Here is a tiny trained network, its code and every weight. The questions are about switching its units off for an input and a class, where a switched-off unit gives its printed mean instead of its output.

import numpy as np


def w(rows, s, z=0):
    codes = np.array(rows[::2]) - 128.0
    scale = np.full(codes.shape[1], s)
    scale[-1] = z or s
    return codes * scale


def f(y):
    return y / 2 * (1 + np.tanh(0.7978845608 * (y + 0.044715 * y**3)))


def log_softmax(a):
    a = a - a.max(-1, keepdims=True)
    return a - np.log(np.exp(a).sum(-1, keepdims=True))


def net(x, mask):
    res = np.array(x, float).reshape(1, 4) / 4 @ E
    y = f(res @ A[0][:, :-1].T + A[0][:, -1])
    res = res + np.where(mask, y, B[0][:, -1]) @ B[0][:, :-1]
    return log_softmax(res[-1] @ U[:, :-1].T + U[:, -1])


A, B = {}, {}
E = w([
[99,187,182,103,118,194,85,113,185,201,81],'x0',
[168,50,126,90,64,103,173,46,175,128,74],'x1',
[148,152,254,178,94,74,155,169,166,125,162],'x2',
[168,218,119,70,127,129,150,178,151,21,66],'x3',
],0.0079)
A[0] = w([
[186,37,104,49,47,110,199,23,168,114,81,77],'n1',
[114,175,109,164,198,171,66,200,67,111,169,12],'n2',
[179,209,98,78,153,125,161,188,115,59,66,87],'n3',
[61,165,117,119,215,189,87,203,52,104,176,73],'n4',
[65,53,162,219,110,127,100,100,109,203,203,65],'n5',
[175,136,254,196,44,51,187,137,183,137,127,85],'n6',
[100,168,161,90,133,249,66,124,231,208,41,33],'n7',
[180,193,169,76,124,107,165,187,166,51,108,99],'n8',
[184,84,74,120,132,87,148,146,56,72,189,74],'n9',
[182,49,122,66,82,80,197,63,177,132,32,75],'n10',
[70,196,147,79,141,212,50,115,202,197,63,24],'n11',
[148,81,90,152,133,43,186,142,77,66,155,139],'n12',
[174,64,93,143,187,61,157,146,78,67,157,15],'n13',
[134,78,39,139,138,107,174,154,35,81,149,46],'n14',
[119,113,24,93,171,204,93,81,87,121,89,58],'n15',
[80,173,109,172,193,155,91,199,96,121,165,43],'n16',
[150,137,145,114,88,204,80,79,210,168,99,30],'n17',
[79,180,132,182,178,145,80,200,108,96,189,102],'n18',
[82,165,131,166,184,174,82,185,73,97,187,104],'n19',
[103,77,136,207,135,128,87,85,92,220,204,118],'n20',
[153,100,73,164,122,73,160,129,87,63,187,5],'n21',
[112,77,29,38,159,179,133,19,107,129,58,64],'n22',
[171,180,104,83,119,140,142,202,129,58,67,79],'n23',
[184,179,104,45,128,147,147,175,160,59,73,76],'n24',
[92,148,3,89,160,179,110,102,80,145,67,109],'n25',
[85,60,127,182,152,136,93,60,64,202,198,81],'n26',
[182,192,132,81,160,150,134,153,126,30,94,96],'n27',
[146,96,91,151,134,88,194,139,83,59,203,7],'n28',
],0.0052,0.0017)
B[0] = w([
[210,62,82,107,29,221,204,135,189,38,50,254],'n1',
[182,20,90,116,87,213,184,107,204,66,99,194],'n2',
[207,89,55,38,203,55,73,40,137,210,152,221],'n3',
[182,21,78,164,44,220,212,149,201,52,53,213],'n4',
[205,72,67,65,230,65,106,66,147,198,175,221],'n5',
[188,183,210,237,207,84,227,254,228,51,230,230],'n6',
[58,181,220,32,87,189,55,73,15,51,183,231],'n7',
[199,100,89,99,235,50,90,89,170,189,183,214],'n8',
[61,206,199,79,84,159,95,80,62,94,175,186],'n9',
[156,37,39,126,54,219,204,123,185,71,57,236],'n10',
[57,211,236,59,52,189,68,48,67,76,204,220],'n11',
[69,174,195,61,74,170,107,108,31,87,191,203],'n12',
[64,180,217,71,73,159,60,55,60,74,169,180],'n13',
[78,178,221,115,117,147,99,127,54,61,186,187],'n14',
[156,217,246,227,243,41,187,217,227,137,246,207],'n15',
[170,44,92,133,81,222,195,118,183,41,97,187],'n16',
[125,135,162,64,67,186,81,54,104,98,133,170],'n17',
[186,59,82,161,66,230,216,162,193,65,76,199],'n18',
[180,49,90,134,67,208,199,143,180,32,101,197],'n19',
[206,77,66,56,213,84,86,90,131,191,180,223],'n20',
[67,176,196,68,95,183,63,44,68,82,183,171],'n21',
[191,151,179,228,178,99,214,240,203,51,198,234],'n22',
[184,62,63,55,211,60,70,43,105,213,163,206],'n23',
[208,61,63,76,197,71,84,55,105,174,157,211],'n24',
[145,253,233,231,212,24,201,232,203,118,239,218],'n25',
[210,76,41,58,208,51,69,63,120,193,156,221],'n26',
[191,87,65,66,211,75,67,68,131,207,154,209],'n27',
[62,173,214,72,102,156,65,60,54,86,190,175],'n28',
],0.0052,0.0056)
U = w([
[180,59,15,61,227,49,63,46,129,228,126,52],'0',
[162,38,50,138,32,225,216,129,185,67,48,48],'1',
[149,218,208,222,217,51,205,222,199,111,195,75],'2',
[57,205,197,48,54,186,48,47,34,111,143,75],'3',
[141,146,66,140,136,94,160,189,119,157,103,230],'4',
[50,182,24,214,36,44,83,177,47,220,33,2],'5',
[37,175,32,230,60,40,98,150,28,215,2,2],'6',
],0.0075,0.0054)

Each question gives the input, the list of numbers given to net, and the class t.
The units are the neurons (one row each of A and B). Each row of codes is followed by its name. A weight is (code - 128) times the scale printed after its matrix; where a second scale follows, it is the last column's (A, B and U).
mask holds one flag per neuron, in row order. A switched-off neuron (its flag False) gives its mean, the last column of its row in B, instead of its output. The means were averaged over made-up inputs and are rounded, as every weight is.
A unit's drop is (log p(t) with every unit on - log p(t) with that unit switched off) / (log p(t) with every unit on - log p(t) with every unit switched off).
The circuit of an input: a set's keep is (log p(t) with only the set's units on - log p(t) with every unit switched off) / (log p(t) with every unit on - log p(t) with every unit switched off). Starting from the 12 units with the biggest drops (on a tie, the unit counted first), units are removed one at a time, each time the one whose removal leaves the highest keep (on an exact tie, the one counted first), for as long as the keep stays at least 0.8.
circuit, biggest first: the units of the circuit, biggest drop first
most important unit: the unit with the biggest drop
k most important neurons: the k neurons with the biggest drops, biggest first
drop when u is switched off: that unit's drop, to one decimal
input [-5,-5,-7,3], class 2: circuit, biggest first : n25
input [0,-3,-6,-5], class 2: circuit, biggest first : n25, n15
input [2,-2,7,-8], class 0: 3 most important neurons : n5, n20, n26
input [8,1,6,-3], class 3: 2 most important neurons : n7, n11
input [-7,-1,-8,-7], class 2: circuit, biggest first : n15, n25
input [-3,6,-5,6], class 0: 3 most important neurons : n24, n3, n23
input [1,-2,0,1], class 4: 2 most important neurons : n1, n10
input [3,3,3,3], class 4: 2 most important neurons : n25, n15
input [7,-2,6,-2], class 3: 3 most important neurons : n7, n11, n25
input [5,0,2,-4], class 3: circuit, biggest first : n7, n11
input [0,-6,-6,-1], class 1: 2 most important neurons : n4, n2
input [-6,-7,-4,6], class 1: 4 most important neurons : n4, n18, n19, n2
input [0,-3,2,-2], class 4: 2 most important neurons : n1, n10
input [-2,1,6,-6], class 0: 3 most important neurons : n5, n20, n25
input [-8,-8,8,5], class 1: most important unit : n18
input [-1,-7,2,-8], class 0: 3 most important neurons : n5, n26, n20
input [-3,-7,3,-7], class 0: drop when n20 is switched off : 1.2
input [-4,-7,-4,-4], class 1: drop when n1 is switched off : 0.0
input [2,2,-4,2], class 2: drop when n22 is switched off : 0.1
input [7,7,7,8], class 0: most important unit : n8
